Below is a small trained network, with its code and all its weights. Each question gives an input and a class and asks what happens when units are switched off, that is, made to give their printed mean instead of their output.

import numpy as np


def w(rows, s, z=0):
    codes = np.array(rows[::2]) - 128.0
    scale = np.full(codes.shape[1], s)
    scale[-1] = z or s
    return codes * scale


def f(y):
    return np.maximum(y, 0)


def log_softmax(a):
    a = a - a.max(-1, keepdims=True)
    return a - np.log(np.exp(a).sum(-1, keepdims=True))


def net(x, mask):
    res = np.array(x, float).reshape(1, 6) / 4 @ E
    y = f(res @ A[0][:, :-1].T + A[0][:, -1])
    res = res + np.where(mask, y, B[0][:, -1]) @ B[0][:, :-1]
    return log_softmax(res[-1] @ U[:, :-1].T + U[:, -1])


A, B = {}, {}
E = w([
[120,153,54,196],'x0',
[126,130,129,128],'x1',
[248,219,86,135],'x2',
[88,143,68,57],'x3',
[128,129,129,127],'x4',
[132,124,127,130],'x5',
],0.011)
A[0] = w([
[156,109,2,36,135],'neuron 1',
[145,124,180,230,87],'neuron 2',
[94,188,62,174,76],'neuron 3',
[83,145,97,204,27],'neuron 4',
[220,96,114,156,150],'neuron 5',
[120,125,77,83,52],'neuron 6',
[162,180,140,116,15],'neuron 7',
[132,149,181,87,26],'neuron 8',
[115,102,205,209,90],'neuron 9',
[128,69,57,58,79],'neuron 10',
[151,123,189,175,47],'neuron 11',
[154,191,158,97,12],'neuron 12',
[151,108,217,56,70],'neuron 13',
[128,99,74,174,26],'neuron 14',
[125,78,88,76,107],'neuron 15',
[124,159,181,75,40],'neuron 16',
[130,129,147,217,190],'neuron 17',
[112,84,102,250,1],'neuron 18',
[49,18,105,189,51],'neuron 19',
[107,149,106,97,41],'neuron 20',
[66,172,37,229,64],'neuron 21',
[172,183,116,120,133],'neuron 22',
[130,216,104,138,37],'neuron 23',
[60,189,115,107,60],'neuron 24',
[58,90,148,113,16],'neuron 25',
[117,97,68,93,58],'neuron 26',
[12,46,155,116,133],'neuron 27',
[63,13,108,181,82],'neuron 28',
[156,154,187,40,31],'neuron 29',
[181,132,206,197,136],'neuron 30',
[128,45,113,148,13],'neuron 31',
[66,127,59,193,109],'neuron 32',
],0.0098,0.0068)
B[0] = w([
[25,161,230,147,221],'neuron 1',
[53,146,158,58,182],'neuron 2',
[172,43,84,139,178],'neuron 3',
[152,25,237,207,148],'neuron 4',
[83,169,111,195,201],'neuron 5',
[81,66,209,143,145],'neuron 6',
[201,162,180,228,147],'neuron 7',
[239,5,124,213,138],'neuron 8',
[41,125,150,46,180],'neuron 9',
[43,172,216,134,166],'neuron 10',
[88,90,188,190,153],'neuron 11',
[212,131,26,236,143],'neuron 12',
[194,2,82,55,184],'neuron 13',
[212,15,128,153,139],'neuron 14',
[45,69,179,206,161],'neuron 15',
[167,10,33,151,145],'neuron 16',
[82,152,128,27,202],'neuron 17',
[123,34,155,152,157],'neuron 18',
[188,205,126,232,202],'neuron 19',
[17,146,252,213,133],'neuron 20',
[177,24,76,86,199],'neuron 21',
[117,145,176,219,199],'neuron 22',
[153,158,121,192,165],'neuron 23',
[75,180,244,176,146],'neuron 24',
[180,175,120,181,167],'neuron 25',
[98,59,223,208,146],'neuron 26',
[169,184,62,162,254],'neuron 27',
[179,221,97,188,205],'neuron 28',
[203,47,112,149,163],'neuron 29',
[31,133,195,170,204],'neuron 30',
[159,187,148,244,137],'neuron 31',
[138,12,57,19,183],'neuron 32',
],0.0076,0.0095)
U = w([
[254,70,155,122,97],'0',
[246,226,142,148,42],'1',
[180,165,138,101,219],'2',
[122,157,184,111,2],'3',
[198,161,139,106,180],'4',
],0.0098,0.0079)

Each question gives the input, the list of numbers given to net, and the class t.
The units are the neurons (one row each of A and B). Each row of codes is followed by its name. A weight is (code - 128) times the scale printed after its matrix; where a second scale follows, it is the last column's (A, B and U).
mask holds one flag per neuron, in row order. A switched-off neuron (its flag False) gives its mean, the last column of its row in B, instead of its output. The means were averaged over made-up inputs and are rounded, as every weight is.
A unit's drop is (log p(t) with every unit on - log p(t) with that unit switched off) / (log p(t) with every unit on - log p(t) with every unit switched off).
The circuit of an input: a set's keep is (log p(t) with only the set's units on - log p(t) with every unit switched off) / (log p(t) with every unit on - log p(t) with every unit switched off). Starting from the 12 units with the biggest drops (on a tie, the unit counted first), units are removed one at a time, each time the one whose removal leaves the highest keep (on an exact tie, the one counted first), for as long as the keep stays at least 0.8.
circuit, biggest first: the units of the circuit, biggest drop first
unit that matters most: the unit with the biggest drop
k most important neurons: the k neurons with the biggest drops, biggest first
drop when u is switched off: that unit's drop, to one decimal
input [-8,5,-4,-4,-5,-7], class 0: unit that matters most -> neuron 13
input [3,0,-7,-1,-3,-6], class 1: 3 most important neurons -> neuron 19; neuron 28; neuron 27
input [-8,1,8,-2,6,-7], class 0: 2 most important neurons -> neuron 13; neuron 29
input [4,5,1,8,1,4], class 3: circuit, biggest first -> neuron 1; neuron 10
input [4,-5,-6,4,-3,4], class 1: circuit, biggest first -> neuron 19; neuron 28
input [5,5,-6,2,-2,0], class 1: 2 most important neurons -> neuron 19; neuron 28
input [5,1,-7,-7,4,5], class 1: 4 most important neurons -> neuron 19; neuron 28; neuron 27; neuron 31
input [-7,0,-2,6,-3,-6], class 0: circuit, biggest first -> neuron 13; neuron 29
input [8,6,7,-5,8,1], class 0: circuit, biggest first -> neuron 21; neuron 3
input [7,8,7,2,-4,-3], class 0: circuit, biggest first -> neuron 21; neuron 3
input [-7,7,3,5,4,4], class 0: circuit, biggest first -> neuron 29; neuron 13
input [3,8,-8,-8,-4,1], class 1: 2 most important neurons -> neuron 19; neuron 28
input [8,2,-8,-2,7,-7], class 0: 2 most important neurons -> neuron 32; neuron 21
input [3,-4,-5,-8,0,6], class 3: circuit, biggest first -> neuron 9
input [-3,4,-4,-4,1,-2], class 1: 4 most important neurons -> neuron 27; neuron 28; neuron 19; neuron 32
input [-8,3,2,6,2,-8], class 0: 2 most important neurons -> neuron 29; neuron 13
input [0,-7,1,5,-1,-3], class 3: 2 most important neurons -> neuron 1; neuron 27
input [1,8,2,-8,-1,1], class 3: drop when neuron 30 is switched off -> 0.1
input [4,-4,-3,-7,5,-7], class 3: drop when neuron 9 is switched off -> 0.3
input [7,-2,-8,-4,-1,6], class 1: circuit, biggest first -> neuron 19
